Below are the code and all the weights of a small trained network. Each question names an input and a class and asks about switching units off, where a switched-off unit gives its printed mean instead of its output.

import numpy as np


def w(rows, s, z=0):
    codes = np.array(rows[::2]) - 128.0
    scale = np.full(codes.shape[1], s)
    scale[-1] = z or s
    return codes * scale


def norm(h):
    return h / np.sqrt((h * h).mean(-1, keepdims=True) + 1e-5)


def f(y):
    return np.maximum(y, 0)


def log_softmax(a):
    a = a - a.max(-1, keepdims=True)
    return a - np.log(np.exp(a).sum(-1, keepdims=True))


def net(x, mask):
    res = np.array(x, float).reshape(1, 7) / 4 @ E
    u = 0
    for l in range(2):
        y = f(norm(res) @ A[l][:, :-1].T + A[l][:, -1])
        res = res + np.where(mask[u : u + 6], y, B[l][:, -1]) @ B[l][:, :-1]
        u += 6
    return log_softmax(norm(res)[-1] @ U[:, :-1].T + U[:, -1])


A, B = {}, {}
E = w([
[181,1,121,168,160,128,93,20,134],'x0',
[50,59,164,177,104,121,168,135,153],'x1',
[126,82,65,195,121,158,218,158,27],'x2',
[99,100,69,160,176,182,41,166,185],'x3',
[118,126,120,53,109,99,123,92,58],'x4',
[209,97,83,121,6,110,189,177,107],'x5',
[75,94,173,99,188,210,200,127,137],'x6',
],0.0093)
A[0] = w([
[176,184,128,88,140,166,24,54,157,4],'0.n0',
[100,179,196,73,150,104,101,72,157,27],'0.n1',
[149,75,155,105,107,117,151,34,123,75],'0.n2',
[199,147,74,84,143,124,34,135,142,49],'0.n3',
[214,156,42,120,95,185,2,82,145,105],'0.n4',
[148,79,75,171,107,147,154,179,80,110],'0.n5',
],0.0097,0.0043)
B[0] = w([
[183,127,92,165,186,106,150,134,164,211],'0.n0',
[116,73,112,203,190,75,89,187,172,197],'0.n1',
[127,140,193,108,123,165,108,102,168,197],'0.n2',
[177,108,7,129,191,78,174,203,100,212],'0.n3',
[138,116,101,188,193,58,113,117,151,255],'0.n4',
[167,171,136,199,76,128,138,150,151,221],'0.n5',
],0.013,0.0065)
A[1] = w([
[44,132,71,149,174,154,63,130,237,189],'1.n0',
[75,75,133,198,96,168,183,95,120,1],'1.n1',
[80,103,126,139,230,171,160,30,148,233],'1.n2',
[87,143,191,162,54,81,42,93,218,57],'1.n3',
[118,2,28,211,162,195,218,115,80,83],'1.n4',
[141,60,178,60,83,75,145,103,127,52],'1.n5',
],0.0084,0.0042)
B[1] = w([
[112,167,215,132,39,138,72,117,97,255],'1.n0',
[217,107,95,193,174,94,107,137,166,168],'1.n1',
[104,56,193,104,99,198,54,9,118,234],'1.n2',
[224,140,160,189,98,141,170,156,183,169],'1.n3',
[188,113,91,213,114,29,60,216,222,229],'1.n4',
[155,210,188,138,71,213,118,162,128,146],'1.n5',
],0.011,0.0079)
U = w([
[70,68,213,61,177,231,69,37,117,133],'0',
[201,50,89,213,188,54,125,178,194,193],'1',
[178,171,85,10,221,70,186,163,44,1],'2',
[178,168,177,101,15,142,211,185,79,162],'3',
],0.013,0.0067)

Each question gives the input, the list of numbers given to net, and the class t.
The units are the neurons (one row each of A and B). Each row of codes is followed by its name. A weight is (code - 128) times the scale printed after its matrix; where a second scale follows, it is the last column's (A, B and U).
mask holds one flag per neuron, layer by layer. A switched-off neuron (its flag False) gives its mean, the last column of its row in B, instead of its output. The means were averaged over made-up inputs and are rounded, as every weight is.
A unit's drop is (log p(t) with every unit on - log p(t) with that unit switched off) / (log p(t) with every unit on - log p(t) with every unit switched off).
The circuit of an input: a set's keep is (log p(t) with only the set's units on - log p(t) with every unit switched off) / (log p(t) with every unit on - log p(t) with every unit switched off). Starting from all 12 units, units are removed one at a time, each time the one whose removal leaves the highest keep (on an exact tie, the one counted first), for as long as the keep stays at least 0.8.
units of the circuit, in order: the units of the circuit, biggest drop first
top k neurons: the k neurons with the biggest drops, biggest first
k most important neurons of layer l: the k neurons of layer l with the biggest drops, biggest first
drop of u: that unit's drop, to one decimal
input [5,5,1,-1,-4,-1,7], class 0: units of the circuit, in order => 1.n2
input [-3,3,1,-4,3,1,5], class 3: top 2 neurons => 0.n4; 1.n2
input [7,1,-8,-8,0,2,1], class 0: units of the circuit, in order => 0.n2; 1.n4
input [0,2,5,-4,0,6,-4], class 3: units of the circuit, in order => 0.n4; 0.n1
input [0,-6,1,-6,-1,1,5], class 3: top 3 neurons => 0.n4; 0.n1; 0.n0
input [3,5,-4,1,-5,1,-2], class 3: 2 most important neurons of layer 1 => 1.n3; 1.n0
input [-8,7,-7,5,4,-6,2], class 0: 2 most important neurons of layer 1 => 1.n4; 1.n0
input [8,4,-3,1,-8,-1,-4], class 0: top 2 neurons => 1.n2; 0.n3
input [-5,0,-2,-6,3,-1,-4], class 3: 3 most important neurons of layer 0 => 0.n4; 0.n3; 0.n0
input [-6,4,-8,3,1,-2,4], class 0: 2 most important neurons of layer 1 => 1.n0; 1.n4
input [-8,-8,0,-5,5,0,0], class 2: top 2 neurons => 1.n0; 0.n5
input [-4,-2,-2,8,-6,6,6], class 3: top 2 neurons => 1.n0; 0.n3
input [-8,-5,-1,-3,-8,-4,2], class 3: top 2 neurons => 1.n2; 0.n4
input [6,7,-7,8,-3,-6,1], class 0: most important neuron of layer 1 => 1.n2
input [-4,-6,-3,-5,-2,7,-2], class 2: 2 most important neurons of layer 1 => 1.n0; 1.n4
input [-6,0,5,6,-8,4,-2], class 3: drop of 0.n5 => 0.2
